Look-ups in named tables: a row name and a column name give one cell, copied from the table.

nub.csv
,nuzad,rureg,zavi,los,navifek,rivumuf,vegar,mulafis,kageme
zaluke,5601,5603,5582,5595,5607,5594,5587,5605,5582
bubu,6416,7601,7271,7154,3303,3803,4281,4579,5198
kenuze,5680,5719,5657,5542,5649,5769,5512,5509,5811
sape,5215,5122,3687,6505,6220,3817,6544,4463,5821
kirof,5049,4823,5212,5882,5125,4373,6099,6197,4080
tamav,5801,5701,4106,5819,5326,5003,4858,4926,5725
fesa,5318,4797,6164,3723,4615,6671,5180,7196,4803
menaki,6032,6901,8485,2211,1784,4976,3172,4311,9479

los of kenuze is 5542
los of sape is 6505
los of zaluke is 5595
los of tamav is 5819
zavi of fesa is 6164
kageme of sape is 5821
mulafis of sape is 4463
rivumuf of kenuze is 5769
Which row has the largest los? bubu

kopoke:
	vub	fifaben	bul	gafu	vovalo	tav	nokefi
mez	35477	9145	62552	29035	42480	24804	42474
luk	43347	50460	15492	62918	54376	32763	84354
gebota	32001	29956	39001	41189	30031	39623	28998
zod	20620	37847	32241	47968	46219	73530	23536
koduf	26890	56549	25134	32117	26735	7353	62603
fulibar	32187	31579	45195	44430	36368	32283	47997

What is the tav of koduf in kopoke?
7353
What is the vub of fulibar in kopoke?
32187
What is the fifaben of koduf in kopoke?
56549
What is the vovalo of zod in kopoke?
46219
What is the vovalo of koduf in kopoke?
26735
What is the vub of zod in kopoke?
20620
What is the gafu of mez in kopoke?
29035
What is the bul of luk in kopoke?
15492
What is the gafu of koduf in kopoke?
32117
What is the fifaben of luk in kopoke?
50460
What is the nokefi of gebota in kopoke?
28998
What is the tav of zod in kopoke?
73530
What is the bul of fulibar in kopoke?
45195
What is the vub of mez in kopoke?
35477
What is the gafu of zod in kopoke?
47968
What is the bul of zod in kopoke?
32241
What is the vub of gebota in kopoke?
32001
Row with the largest nokefi: luk

lur =
|  | tuz | notirez | foris | kasetum | gimafo | rato |
|---|---|---|---|---|---|---|
| mab | 70 | 53 | 56 | 2 | 63 | 53 |
| zomerer | 12 | 43 | 32 | 82 | 24 | 46 |
| piluno | 32 | 69 | 34 | 79 | 60 | 31 |
| gipeve | 58 | 35 | 42 | 19 | 36 | 41 |
| bekamul | 52 | 28 | 51 | 8 | 23 | 54 |

What is the tuz of zomerer in lur? 12
What is the foris of mab in lur? 56
What is the notirez of bekamul in lur? 28
What is the kasetum of piluno in lur? 79
What is the rato of piluno in lur? 31
What is the tuz of bekamul in lur? 52
What is the gimafo of zomerer in lur? 24
What is the rato of bekamul in lur? 54
What is the notirez of piluno in lur? 69
What is the tuz of piluno in lur? 32
What is the gimafo of mab in lur? 63
What is the notirez of zomerer in lur? 43
Which row has the largest notirez? piluno

fizudub =
columns: bobe, daga, mufuna, vomis, kigug, gaf, bera, sek, nev, petaped
rif: [116, 118, 105, 183, 95, 125, 125, 119, 122, 143]
meneto: [120, 136, 50, 231, 57, 50, 117, 78, 102, 174]
gipufo: [121, 132, 79, 164, 88, 74, 124, 97, 117, 148]
demeram: [131, 142, 82, 166, 98, 63, 118, 91, 107, 152]
vup: [115, 117, 103, 183, 93, 124, 125, 118, 123, 143]
gola: [120, 128, 72, 247, 67, 88, 116, 94, 102, 172]
roko: [116, 118, 105, 184, 96, 126, 125, 119, 122, 143]
bisu: [112, 119, 89, 175, 84, 107, 128, 111, 125, 144]
reg: [128, 126, 125, 181, 117, 133, 119, 124, 112, 143]
kipez: [144, 148, 103, 226, 110, 85, 104, 96, 84, 169]
kom: [117, 127, 80, 166, 84, 84, 126, 101, 121, 146]
faninun: [117, 129, 57, 238, 57, 69, 118, 86, 105, 173]

What is the bobe of kom in fizudub?
117
What is the petaped of faninun in fizudub?
173
What is the mufuna of faninun in fizudub?
57
What is the mufuna of gola in fizudub?
72
What is the nev of kom in fizudub?
121
What is the bera of gola in fizudub?
116
What is the sek of faninun in fizudub?
86
What is the petaped of kom in fizudub?
146
What is the sek of bisu in fizudub?
111
What is the kigug of rif in fizudub?
95
What is the daga of roko in fizudub?
118

